Here is a tiny trained network, its code and every weight. The questions are about switching its units off for an input and a class, where a switched-off unit gives its printed mean instead of its output.

import numpy as np


def w(rows, s, z=0):
    codes = np.array(rows[::2]) - 128.0
    scale = np.full(codes.shape[1], s)
    scale[-1] = z or s
    return codes * scale


def f(y):
    return y / 2 * (1 + np.tanh(0.7978845608 * (y + 0.044715 * y**3)))


def log_softmax(a):
    a = a - a.max(-1, keepdims=True)
    return a - np.log(np.exp(a).sum(-1, keepdims=True))


def net(x, mask):
    res = np.array(x, float).reshape(1, 5) / 4 @ E
    y = f(res @ A[0][:, :-1].T + A[0][:, -1])
    res = res + np.where(mask, y, B[0][:, -1]) @ B[0][:, :-1]
    return log_softmax(res[-1] @ U[:, :-1].T + U[:, -1])


A, B = {}, {}
E = w([
[77,29,111,191,200],'x0',
[127,128,126,128,127],'x1',
[255,52,128,178,90],'x2',
[85,166,123,242,38],'x3',
[68,36,153,62,34],'x4',
],0.0063)
A[0] = w([
[107,74,133,48,26,71],'neuron 1',
[63,191,134,90,143,105],'neuron 2',
[248,83,141,158,84,88],'neuron 3',
[144,121,118,96,147,98],'neuron 4',
[110,104,111,178,196,77],'neuron 5',
[168,194,150,75,74,146],'neuron 6',
[149,118,139,71,171,79],'neuron 7',
[132,150,123,182,188,85],'neuron 8',
[183,202,128,66,55,5],'neuron 9',
[20,162,140,116,174,98],'neuron 10',
[74,42,148,163,149,41],'neuron 11',
[196,210,136,154,173,65],'neuron 12',
[187,62,138,168,124,116],'neuron 13',
[109,168,129,200,49,82],'neuron 14',
[162,181,107,144,161,81],'neuron 15',
[180,108,145,44,175,79],'neuron 16',
[137,123,142,110,132,117],'neuron 17',
[138,80,108,82,199,123],'neuron 18',
[81,131,126,231,90,94],'neuron 19',
[147,154,137,107,103,62],'neuron 20',
],0.013,0.0028)
B[0] = w([
[4,130,138,124,111,249],'neuron 1',
[133,154,58,128,123,234],'neuron 2',
[130,165,40,120,130,246],'neuron 3',
[128,148,140,124,128,138],'neuron 4',
[124,67,148,130,139,188],'neuron 5',
[184,65,133,141,158,243],'neuron 6',
[137,175,152,133,125,169],'neuron 7',
[85,87,140,124,118,189],'neuron 8',
[192,39,147,147,149,238],'neuron 9',
[165,137,45,127,121,254],'neuron 10',
[131,45,152,138,149,204],'neuron 11',
[27,115,139,117,101,235],'neuron 12',
[155,129,66,123,127,203],'neuron 13',
[136,197,175,116,132,240],'neuron 14',
[74,116,136,121,120,188],'neuron 15',
[143,201,173,135,119,202],'neuron 16',
[124,137,134,124,128,130],'neuron 17',
[179,151,173,135,122,200],'neuron 18',
[187,178,187,122,133,236],'neuron 19',
[136,111,130,135,143,145],'neuron 20',
],0.034,0.0064)
U = w([
[166,165,11,127,132,87],'0',
[176,206,190,133,136,128],'1',
[171,48,138,155,176,255],'2',
[48,117,132,123,104,37],'3',
],0.012,0.0038)

Each question gives the input, the list of numbers given to net, and the class t.
The units are the neurons (one row each of A and B). Each row of codes is followed by its name. A weight is (code - 128) times the scale printed after its matrix; where a second scale follows, it is the last column's (A, B and U).
mask holds one flag per neuron, in row order. A switched-off neuron (its flag False) gives its mean, the last column of its row in B, instead of its output. The means were averaged over made-up inputs and are rounded, as every weight is.
A unit's drop is (log p(t) with every unit on - log p(t) with that unit switched off) / (log p(t) with every unit on - log p(t) with every unit switched off).
The circuit of an input: a set's keep is (log p(t) with only the set's units on - log p(t) with every unit switched off) / (log p(t) with every unit on - log p(t) with every unit switched off). Starting from the 12 units with the biggest drops (on a tie, the unit counted first), units are removed one at a time, each time the one whose removal leaves the highest keep (on an exact tie, the one counted first), for as long as the keep stays at least 0.8.
circuit, biggest first: the units of the circuit, biggest drop first
unit that matters most: the unit with the biggest drop
top k neurons: the k neurons with the biggest drops, biggest first
drop when u is switched off: that unit's drop, to one decimal
input [5,-8,2,6,-4], class 1: circuit, biggest first -> [neuron 19]
input [3,-5,-4,-5,2], class 1: top 2 neurons -> [neuron 18; neuron 3]
input [-7,-7,3,-4,-7], class 2: top 4 neurons -> [neuron 9; neuron 6; neuron 1; neuron 14]
input [-4,-4,3,2,-1], class 2: top 2 neurons -> [neuron 10; neuron 2]
input [-1,2,-8,8,3], class 0: top 3 neurons -> [neuron 10; neuron 2; neuron 16]
input [7,8,7,5,4], class 0: top 3 neurons -> [neuron 3; neuron 13; neuron 9]
input [7,-6,4,2,8], class 3: top 4 neurons -> [neuron 1; neuron 9; neuron 6; neuron 10]
input [8,-6,-7,3,-3], class 2: top 4 neurons -> [neuron 5; neuron 11; neuron 3; neuron 8]
input [-5,6,4,4,2], class 2: top 3 neurons -> [neuron 9; neuron 2; neuron 10]
input [4,-4,5,-5,6], class 3: top 2 neurons -> [neuron 1; neuron 10]
input [-6,-8,-6,5,5], class 0: top 3 neurons -> [neuron 2; neuron 10; neuron 11]
input [-2,0,7,-8,-7], class 1: top 3 neurons -> [neuron 16; neuron 18; neuron 10]
input [-8,-1,-1,7,7], class 2: top 2 neurons -> [neuron 9; neuron 6]
input [-6,1,-3,-5,-7], class 3: circuit, biggest first -> [neuron 12]
input [4,-1,-6,8,3], class 1: top 2 neurons -> [neuron 19; neuron 14]
input [6,-5,3,4,7], class 3: top 3 neurons -> [neuron 1; neuron 9; neuron 6]
input [-5,1,5,-7,-2], class 1: top 2 neurons -> [neuron 16; neuron 10]
input [6,-6,8,0,-8], class 0: drop when neuron 3 is switched off -> 5.7
input [6,7,6,4,2], class 0: drop when neuron 3 is switched off -> 2.5
input [-5,3,-5,-8,3], class 1: unit that matters most -> neuron 16
input [-1,6,7,4,7], class 0: drop when neuron 12 is switched off -> 1.2
input [-2,8,4,5,4], class 1: drop when neuron 15 is switched off -> 0.0
